What each symbol does to the points:
FQ $ HL
FQ ~ GF
FQ * MP
FQ % ZC
FQ § JG
FQ ! HF
HT ~ TL
HT % TR
HT ! JR
MG $ TL
MG % CH
MG ! BR
HF $ JL
HF ~ CJ
HF * QJ
HF % NT
HF § GT
HF ! FQ
BR $ FH
BR ~ ZD
BR * JZ
BR % RT
BR § HJ
BR ! MG
TL $ MG
TL ~ HT
TL * PQ
TL % GT
TL § NT
TL ! FH
BN $ CD
BN ~ TH
BN * JG
BN % LC
BN § MP
BN ! BC
LC $ JZ
LC ~ QC
LC * FH
LC % BN
LC § SN
LC ! PQ
JG $ RT
JG ~ GN
JG * BN
JG % FH
JG § FQ
JG ! GT
TH $ HS
TH ~ BN
TH * GN
TH % QC
TH § DM
TH ! ZH
SN * ZC
SN % MP
SN § LC
RT $ JG
RT ~ BD
RT * CD
RT % BR
RT § HL
RT ! CH
HS $ TH
HS ~ CD
HS * BD
HH ~ ZC
HH % GF
HH § JR
BD $ GN
BD ~ RT
BD * HS
BD % ZD
BD § SZ
BD ! ZG
GT $ CH
GT ~ TR
GT * BC
GT % TL
GT § HF
GT ! JG
GN $ BD
GN ~ JG
GN * TH
GN % JR
GN § GF
GN ! TR
QJ * HF
QJ § BC
QJ ! MP
FH $ BR
FH ~ JR
FH * LC
FH % JG
FH § ZC
FH ! TL
LP $ BC
LP * CH
LP ! CD
QC ~ LC
QC * JR
QC % TH
JL $ HF
JL § CH
JL ! HL
ZG $ TR
ZG ~ CH
ZG ! BD
CD $ BN
CD ~ HS
CD * RT
CD % JZ
CD § GS
CD ! LP
HJ $ ZC
HJ % HL
HJ § BR
JR $ ZD
JR ~ FH
JR * QC
JR % GN
JR § HH
JR ! HT
GF $ SZ
GF ~ FQ
GF * DM
GF % HH
GF § GN
GF ! CJ
HL $ FQ
HL ~ SZ
HL * GS
HL % HJ
HL § RT
HL ! JL
MP $ GS
MP ~ DM
MP * FQ
MP % SN
MP § BN
MP ! QJ
SZ $ GF
SZ ~ HL
SZ § BD
DM ~ MP
DM * GF
DM § TH
BC $ LP
BC ~ ZH
BC * GT
BC % PQ
BC § QJ
BC ! BN
CH $ GT
CH ~ ZG
CH * LP
CH % MG
CH § JL
CH ! RT
PQ * TL
PQ % BC
PQ ! LC
ZH ~ BC
ZH * TR
ZH ! TH
JZ $ LC
JZ * BR
JZ % CD
NT % HF
NT § TL
NT ! ZC
TR $ ZG
TR ~ GT
TR * ZH
TR % HT
TR § CJ
TR ! GN
ZC $ HJ
ZC ~ HH
ZC * SN
ZC % FQ
ZC § FH
ZC ! NT
CJ ~ HF
CJ § TR
CJ ! GF
GS $ MP
GS * HL
GS § CD
ZD $ JR
ZD ~ BR
ZD % BD

In the rows, zero is written as 416.

The rows follow the links: the fewer symbols apart two points are, the more alike their rows tend to be.

Each row is also shifted at random along 7 hidden directions that mean nothing.

Rows with their points:
[ 457  428  429  408  386  399  417  296  358  414  429  393  488  413  385  360  463  404  462  448  476  357  353  456  394  477  418  454  477  493  416  376  370  401  444  382  460  408  431  349  438  394  364  449  421  437  423  431  451  406  455  452  373  423  402  297  376  402  522  430  389]; point GT
[ 407  418  452  443  408  423  376  513  401  366  450  492  397  381  426  486  458  316  407  405  354  399  392  445  522  430  383  408  367  388  373  336  377  468  431  476  336  466  405  443  410  442  363  461  433  401  367  405  371  416  404  419  396  461  384  497  402  433  421  363  467]; point SN
[ 418  446  428  429  390  431  395  603  514  367  396  495  374  320  323  594  416  457  396  460  317  376  388  400  445  407  452  343  388  307  433  420  453  455  310  490  427  445  354  464  386  361  398  440  403  311  415  417  379  422  363  456  372  430  405  640  402  425  233  499  468]; point HL
[ 490  404  434  440  407  449  370  316  329  424  355  496  411  324  343  582  529  422  457  416  310  250  453  480  464  385  456  336  439  346  366  374  483  465  502  412  423  506  419  297  354  379  341  438  525  440  423  344  414  414  438  361  380  454  325  674  411  395  627  461  379]; point SZ
[ 398  376  403  403  431  367  410  452  434  436  445  437  406  492  457  444  381  404  419  401  427  419  406  449  454  388  382  354  357  518  452  412  397  455  378  451  426  420  473  521  421  452  396  478  402  479  417  399  418  436  417  341  464  426  520  299  424  427  467  341  435]; point ZD
[ 423  427  420  446  397  403  407  350  328  430  428  418  470  468  244  396  414  493  591  414  465  384  345  382  423  438  425  422  493  235  454  399  390  474  230  361  433  376  403  462  456  462  400  403  380  377  440  444  380  367  437  485  383  444  350  429  342  359  462  384  400]; point PQ
[ 426  421  375  371  423  464  456  464  327  395  433  348  449  401  548  226  435  435  352  465  520  496  441  442  355  421  344  483  434  524  421  339  354  314  541  326  444  405  441  339  476  403  466  314  425  417  450  482  474  423  450  461  408  316  407  267  405  452  370  391  439]; point JL
[ 375  391  393  429  479  384  421  220  500  446  443  369  384  510  436  362  312  409  437  300  455  489  538  356  362  393  454  419  389  377  456  490  439  472  368  401  387  375  426  552  383  474  469  383  347  499  400  381  398  441  427  368  496  476  473  342  473  383  553  376  426]; point QC
[ 473  464  467  490  393  446  356  213  481  406  364  516  376  327  277  513  452  328  370  266  316  215  419  380  438  437  503  518  440  175  382  462  402  458  508  370  408  389  316  367  324  362  376  446  430  343  405  388  429  410  353  458  370  512  312  644  436  351  569  510  356]; point JG
[ 444  389  428  424  382  399  425  472  270  459  362  399  476  447  423  456  441  434  453  466  400  332  367  453  479  408  403  342  459  465  395  418  477  396  445  418  444  438  465  305  458  446  372  443  499  443  417  364  438  372  449  402  390  396  416  450  394  452  450  372  347]; point HT
[ 428  395  437  435  401  444  414  390  454  453  394  417  365  379  526  318  427  266  223  343  391  399  425  410  423  367  400  554  384  476  374  428  403  324  668  354  399  364  431  327  369  386  440  403  463  382  392  428  468  428  358  358  459  392  405  353  520  425  415  418  385]; point GN
[ 446  435  422  415  392  466  423  384  396  391  451  414  451  358  377  343  441  393  409  430  463  408  404  400  398  440  422  511  463  377  425  341  370  389  438  366  448  414  400  385  450  399  408  369  404  367  409  464  448  418  430  473  400  406  378  404  402  413  419  430  449]; point HF
[ 388  433  389  449  466  416  469  525  400  414  312  413  406  461  507  453  349  477  322  338  378  385  512  366  404  404  453  376  451  259  430  559  497  391  446  378  426  363  350  395  465  441  465  331  431  400  435  375  426  407  373  503  427  360  427  611  438  489  315  415  348]; point MG
[ 371  426  421  394  465  417  442  601  447  369  356  386  369  394  564  510  444  446  370  441  339  481  535  393  396  454  419  267  368  434  380  521  534  417  408  498  358  467  371  367  417  373  447  378  444  474  379  360  374  456  421  430  407  387  412  623  419  494  273  479  402]; point MP

From each start, follow one symbol. Which point do you reach?
Answer with the point's name.
start [ 391  423  358  380  465  403  476  472  438  420  412  355  440  461  467  327  378  528  406  400  519  479  448  376  301  418  410  410  451  395  485  488  414  379  336  375  473  358  405  464  484  391  483  343  356  407  452  466  440  453  420  497  438  362  451  333  408  443  292  443  401]
§ -> JL
start [ 434  429  432  467  400  413  381  451  405  406  404  467  380  443  332  458  393  382  424  338  372  326  374  368  463  424  404  436  410  219  454  418  397  467  341  394  432  371  381  483  395  461  417  428  390  345  402  433  411  394  378  459  405  448  404  500  399  377  426  383  397]
$ -> BR
start [ 422  413  412  437  414  370  392  577  363  408  377  482  405  466  355  574  421  476  499  401  350  307  362  418  471  424  381  280  392  280  461  438  425  499  261  450  431  415  393  481  422  449  387  464  408  391  429  398  377  409  400  446  388  429  431  543  344  402  401  388  388]
~ -> ZD
start [ 433  422  439  413  367  420  386  513  311  418  372  444  405  374  413  398  515  368  445  405  385  370  317  424  432  442  328  435  419  356  351  369  376  389  471  355  370  392  408  300  391  382  415  412  468  347  418  467  383  426  409  433  370  395  267  431  370  384  424  419  357]
~ -> TH
start [ 358  413  411  421  405  404  401  517  469  404  434  431  364  479  447  394  343  372  392  346  409  474  408  358  439  415  376  428  367  339  431  437  372  431  350  409  369  356  387  534  419  460  452  412  360  373  397  448  371  423  379  442  445  418  433  361  424  409  326  355  444]
~ -> QC
start [ 411  402  410  429  451  354  408  302  502  442  405  413  399  495  297  582  349  489  520  374  383  360  477  370  419  408  502  272  406  320  491  518  519  537  197  501  447  432  411  543  381  454  391  479  366  496  404  337  390  421  432  361  441  503  512  526  410  395  508  426  414]
$ -> ZD
start [ 427  407  456  408  346  409  421  534  490  457  428  432  462  370  371  425  420  348  341  466  411  401  288  441  457  380  433  483  419  518  402  402  412  381  436  468  422  393  442  403  453  377  352  499  432  337  404  450  435  395  367  395  428  410  431  331  454  460  248  443  413]
§ -> CJ
start [ 433  404  399  418  423  409  436  477  406  460  366  432  452  404  323  465  441  503  450  423  416  355  385  403  385  359  442  393  477  296  446  475  480  420  340  402  458  387  410  396  460  387  408  406  435  359  463  439  409  415  391  435  421  393  377  523  423  428  334  470  365]
$ -> TR
start [ 426  394  433  391  391  435  440  442  444  420  400  417  453  356  511  506  434  362  336  482  374  414  467  448  435  411  464  346  406  587  377  419  488  401  513  485  400  497  438  335  439  389  349  448  476  475  364  351  437  433  436  379  421  413  458  482  457  516  432  448  427]
! -> GF
start [ 438  442  438  433  373  393  407  383  363  405  392  430  476  430  339  481  398  432  466  472  388  333  339  432  487  459  456  393  469  424  406  425  436  425  398  457  445  436  407  357  427  443  349  482  422  407  417  358  433  346  417  449  353  431  429  456  377  426  429  414  370]
! -> FH
start [ 363  375  400  363  457  416  444  549  457  421  424  364  376  421  587  390  428  387  355  437  419  552  505  418  375  395  376  345  339  568  407  436  474  399  448  474  362  449  451  418  422  401  452  381  428  492  371  409  389  481  426  363  464  374  462  385  451  481  322  401  448]
§ -> TH
start [ 411  434  384  405  450  404  408  389  491  398  425  424  373  427  437  393  403  435  365  343  432  397  437  410  353  415  405  448  391  387  461  465  368  412  421  387  444  363  381  472  392  386  468  408  368  404  440  456  438  459  384  434  426  408  434  366  416  386  410  446  407]
§ -> HL
start [ 373  441  424  403  394  395  444  583  557  402  395  399  436  405  396  489  363  455  401  452  415  500  386  353  392  428  466  389  417  408  409  526  470  401  295  494  381  381  369  466  466  368  409  450  368  351  413  431  361  412  360  487  407  407  423  450  417  476  140  500  419]
* -> GT
